Below is a small trained network, with its code and all its weights. Each question gives an input and a class and asks what happens when units are switched off, that is, made to give their printed mean instead of their output.

import numpy as np


def w(rows, s, z=0):
    codes = np.array(rows[::2]) - 128.0
    scale = np.full(codes.shape[1], s)
    scale[-1] = z or s
    return codes * scale


def norm(h):
    return h / np.sqrt((h * h).mean(-1, keepdims=True) + 1e-5)


def f(y):
    return y / 2 * (1 + np.tanh(0.7978845608 * (y + 0.044715 * y**3)))


def log_softmax(a):
    a = a - a.max(-1, keepdims=True)
    return a - np.log(np.exp(a).sum(-1, keepdims=True))


def net(x, mask):
    res = np.array(x, float).reshape(1, 5) / 4 @ E
    u = 0
    for l in range(3):
        y = f(norm(res) @ A[l][:, :-1].T + A[l][:, -1])
        res = res + np.where(mask[u : u + 6], y, B[l][:, -1]) @ B[l][:, :-1]
        u += 6
    return log_softmax(norm(res)[-1] @ U[:, :-1].T + U[:, -1])


A, B = {}, {}
E = w([
[122,121,132,126,121,118,139,133,128,127],'x0',
[67,163,254,45,96,233,65,169,136,129],'x1',
[130,126,121,143,123,139,125,135,147,137],'x2',
[120,85,145,111,221,80,59,219,90,140],'x3',
[172,72,213,13,157,77,146,72,225,224],'x4',
],0.0067)
A[0] = w([
[208,51,216,195,205,111,64,211,93,122,123],'L0N1',
[173,89,118,92,85,40,95,75,200,75,48],'L0N2',
[102,83,57,58,161,110,83,146,133,167,4],'L0N3',
[254,99,158,83,217,84,178,116,151,206,121],'L0N4',
[49,251,214,120,83,204,114,236,129,30,60],'L0N5',
[67,208,167,110,90,195,113,151,70,124,62],'L0N6',
],0.0046,0.0039)
B[0] = w([
[68,145,144,182,179,117,119,206,132,121,221],'L0N1',
[57,93,83,74,194,140,145,123,140,117,141],'L0N2',
[129,228,185,109,176,95,108,77,172,160,116],'L0N3',
[86,144,119,188,120,173,218,43,135,167,253],'L0N4',
[115,73,30,175,108,175,105,96,108,251,247],'L0N5',
[3,85,153,100,76,53,165,89,135,114,178],'L0N6',
],0.0067,0.0039)
A[1] = w([
[121,140,221,123,152,119,124,129,117,66,156],'L1N1',
[168,121,86,95,3,145,163,63,122,126,254],'L1N2',
[203,112,93,100,145,128,199,105,179,151,104],'L1N3',
[157,160,37,237,106,67,144,150,95,32,169],'L1N4',
[105,74,51,162,119,91,109,152,102,127,30],'L1N5',
[105,50,223,58,107,200,95,118,177,198,125],'L1N6',
],0.0069,0.0029)
B[1] = w([
[187,124,85,147,87,192,168,171,180,153,126],'L1N1',
[181,163,75,75,50,152,98,107,169,12,219],'L1N2',
[100,48,145,76,103,78,2,119,72,120,169],'L1N3',
[193,161,254,102,130,162,148,134,179,115,254],'L1N4',
[104,122,204,96,191,174,174,213,88,146,170],'L1N5',
[187,163,163,203,164,134,170,175,114,52,207],'L1N6',
],0.0073,0.0092)
A[2] = w([
[117,78,116,173,171,2,123,104,108,241,3],'L2N1',
[201,211,157,151,132,103,97,198,191,98,124],'L2N2',
[82,104,86,135,127,93,37,185,77,172,57],'L2N3',
[110,124,36,109,83,84,121,3,176,139,124],'L2N4',
[124,203,85,167,54,158,139,104,93,104,8],'L2N5',
[159,102,147,158,209,151,188,155,104,164,183],'L2N6',
],0.0074,0.0018)
B[2] = w([
[20,254,137,90,57,161,107,126,197,108,184],'L2N1',
[175,144,175,56,128,81,188,88,83,113,254],'L2N2',
[124,92,177,171,38,159,136,45,39,143,156],'L2N3',
[158,70,67,170,189,94,81,187,82,161,206],'L2N4',
[36,147,83,156,173,90,241,52,198,210,182],'L2N5',
[122,118,32,105,163,110,47,177,152,182,229],'L2N6',
],0.009,0.0069)
U = w([
[214,179,195,71,59,154,197,60,162,36,120],'0',
[181,142,191,93,225,106,131,232,114,163,251],'1',
[68,141,39,169,67,173,197,66,162,159,113],'2',
[66,62,164,188,99,180,90,171,46,193,29],'3',
[193,1,46,106,123,79,78,99,130,116,193],'4',
[23,179,83,97,162,91,87,147,205,185,30],'5',
],0.017,0.0022)

Each question gives the input, the list of numbers given to net, and the class t.
The units are the neurons (one row each of A and B). Each row of codes is followed by its name. A weight is (code - 128) times the scale printed after its matrix; where a second scale follows, it is the last column's (A, B and U).
mask holds one flag per neuron, layer by layer. A switched-off neuron (its flag False) gives its mean, the last column of its row in B, instead of its output. The means were averaged over made-up inputs and are rounded, as every weight is.
A unit's drop is (log p(t) with every unit on - log p(t) with that unit switched off) / (log p(t) with every unit on - log p(t) with every unit switched off).
The circuit of an input: a set's keep is (log p(t) with only the set's units on - log p(t) with every unit switched off) / (log p(t) with every unit on - log p(t) with every unit switched off). Starting from the 12 units with the biggest drops (on a tie, the unit counted first), units are removed one at a time, each time the one whose removal leaves the highest keep (on an exact tie, the one counted first), for as long as the keep stays at least 0.8.
units of the circuit, in order: the units of the circuit, biggest drop first
unit that matters most: the unit with the biggest drop
k most important neurons: the k neurons with the biggest drops, biggest first
k most important neurons of layer l: the k neurons of layer l with the biggest drops, biggest first
drop of u: that unit's drop, to one decimal
input [-3,5,-1,-8,-1], class 2: unit that matters most	L1N4
input [1,-1,-7,2,7], class 5: 2 most important neurons	(L1N4 L2N1)
input [3,8,-3,3,0], class 3: 2 most important neurons	(L0N5 L1N4)
input [-1,1,-1,6,-6], class 3: units of the circuit, in order	(L1N6 L2N3)
input [6,-1,8,1,4], class 5: units of the circuit, in order	(L2N1 L1N4)
input [-4,-7,2,-5,1], class 4: 3 most important neurons	(L2N4 L1N3 L1N6)
input [2,0,-5,5,3], class 5: 3 most important neurons	(L1N4 L1N2 L0N4)
input [-2,-1,5,1,6], class 5: 2 most important neurons	(L1N2 L1N4)
input [1,2,-2,3,0], class 3: units of the circuit, in order	(L1N4 L2N3)
input [6,-7,-8,5,1], class 5: 3 most important neurons	(L2N1 L1N2 L1N6)
input [-2,-5,-7,-1,8], class 4: 2 most important neurons	(L2N4 L0N1)
input [-5,-1,-3,-8,1], class 4: 4 most important neurons	(L2N4 L1N4 L1N6 L1N3)
input [-8,-4,-5,0,-7], class 0: 3 most important neurons	(L1N4 L0N1 L2N4)
input [3,-7,8,-7,-5], class 0: units of the circuit, in order	(L1N4)
input [-2,0,3,-7,5], class 4: 3 most important neurons	(L1N4 L2N4 L1N3)
input [8,0,4,-2,8], class 4: 4 most important neurons	(L1N4 L0N4 L1N3 L2N4)
input [1,5,-4,-6,0], class 2: 3 most important neurons	(L1N4 L0N5 L2N5)
input [-2,-1,-8,-4,8], class 4: 2 most important neurons	(L1N4 L2N4)
input [-2,6,-6,-7,0], class 2: 3 most important neurons	(L1N4 L0N5 L2N5)
input [-7,2,-2,4,-6], class 3: units of the circuit, in order	(L0N5)
input [5,-6,-7,3,6], class 5: drop of L2N1	1.0
input [8,-7,-5,-7,3], class 4: drop of L2N4	0.1
input [-7,1,-1,-1,-4], class 2: drop of L0N5	2.2
input [-7,3,3,4,-4], class 3: drop of L0N5	0.0
input [2,-5,-2,2,-7], class 1: 2 most important neurons of layer 1	(L1N2 L1N5)
